Tivi: [-22  73 -25  -9  13  26   2  24  76 -25  42 -44 -42 -14  51 -39 -38  25
  -3  11 -41  27  33 -17   1 -32  23 -18  67  11  -1  13 -66 -16  59]
popum: [  -3  -52  -16  -25  -31  -73   60  -26   -6  -42   25  -25   95    0
   50   19   94  -88  -16   13  -26   90 -107  -29  -82  -73   -8    5
   29   -8  -33    4   23   65  -31]
zadud: [ 24   4 -37 -20   6  10  22  21  94 -45  61 -64 -22 -17  80 -42 -17   3
 -10  18 -61  64   7 -31 -25 -65  41 -21  93  12 -12  18 -75   0  65]
kot: [  14   54   -1   16   34   77  -50   36   48   21    3   -4 -105   -8
  -13  -38 -102   89   11   -5   -2  -61  110   15   70   43  -17  -14
   14   13   28    4  -57  -64   61]
zik: [ 37  -3 -16  -7   8  -3  37   6  37 -22  27 -28   0  -7  37 -15   2  -7
  -5   8   8  34  -8 -15 -18 -33  20  -8  40   7  -8   8 -28   8  23]
lal: [ 16  36 -11   4  24  53 -26  30  60   0  21 -22 -74 -11  16 -38 -71  59
   5   2 -19 -20  73   0  38   9   1 -15  38  12  14   8 -60 -42  59]
next: [ -2 -61 110  15  70  43 -17 -14  14  13  28] => [  4 -57 -64]
count zik: [8] => 5
[ 16  36 -11   4  24  53 -26  30  60   0  21 -22 -74 -11  16 -38 -71  59
   5   2 -19 -20  73   0  38   9   1 -15  38  12  14   8 -60 -42  59] => lal
where: [-60] => lal, 33
count lal: [30] => 1
next: [-17 -14] => [14 13 28]
next: [-20  73] => [ 0 38  9]

kot: [ -3   8  14   5   4   8  14  35   6  14   6   8   8  -2  13   6   6 -20
  10  38  11  13   2  35   6   1  14 -11   7 -14   4  12  29  16   5  12
  16  13  11  -8  13  28   0   0   3   4 -34]
popum: [ 16  31  37   5   4   6  14  13   2  16  -5   4   3  -6   3   2   6 -20
   7  17  20   8 -13  10   4  -2  -1  -4   9 -11   8  11   5   5  10  -5
  -5   8  -1   0   6   9  14  15   0  -7 -22]
fuzik: [ 16  31  37   5   4   6  14  13   2  16  -5   4   3  -6   3   2   6 -20
   7  17  20   8 -13  10  13  -2  -1  -4   9 -11   8  11   5   5  10  -5
  -5   8  -1   0   6   9  14  15   0  -7 -22]
lal: [  6   4  14  10  24   5  14  33  16  20  -2  22  15  -2  14   5  11 -20
  25   8  11  13   3   1   9  -4  -3  -3   3  -6  20  19  15   5   5   3
   5  13  -5  -6  -2  -1 -28  10   4  13  -9]
gefu: [  4  10   3  26  20   7  14  15  -6  54   3  -1   6   1  18  -1  19 -20
  22   9   8  50   3   3   7   2  11   8   8  -7   4  19  18   7   0 -22
  -3   7   4   0   0  21  -6  20 -13 -42   2]
Tivi: [ -1   6   8  25  11  15  14  14  53  23 -36  29  18   0  20   2  40 -20
  20  21  76  16   3   8   0  12  26   9  17   6   5  11  15  21   7  19
  43  10  18 -17   5  24  -2  35  -9   9   4]
veter: [ 18  21  43   8   2   2  14  13  12  22  -2  17  12  -1  13   6  21 -20
  12  13  12  10  -9   2   4  -9   0   9  -2   4  10   5   5  18   8  -1
   6  13  -3   3  13   8  -3  10  -4 -14   3]
diliv: [  2   4  10   6   0  10  14  19   5  15   8  11   8  -1   7  21  14 -20
   6  20  10   5   0   8   1   5  -2  26   3  13   3   8  22  19   3  16
   1   6   9  -9   1  31   6  -1   1   3  -7]
Fol: [  4  24  26  12   3   5  14   9   3  54  13  14   2   0  11  36   6 -20
   5   6  24  18 -11   5  -3  -2  17   8   5  21   9  10  12   7  25  78
  14  10  -8 101   0  22  -3   4  -3  -5  -2]
[  4  10   3  26  20   7  14  15  -6  54   3  -1   6   1  18  -1  19 -20
  22   9   8  50   3   3   7   2  11   8   8  -7   4  19  18   7   0 -22
  -3   7   4   0   0  21  -6  20 -13 -42   2] => gefu
[  2   4  10   6   0  10  14  19   5  15   8  11   8  -1   7  21  14 -20
   6  20  10   5   0   8   1   5  -2  26   3  13   3   8  22  19   3  16
   1   6   9  -9   1  31   6  -1   1   3  -7] => diliv

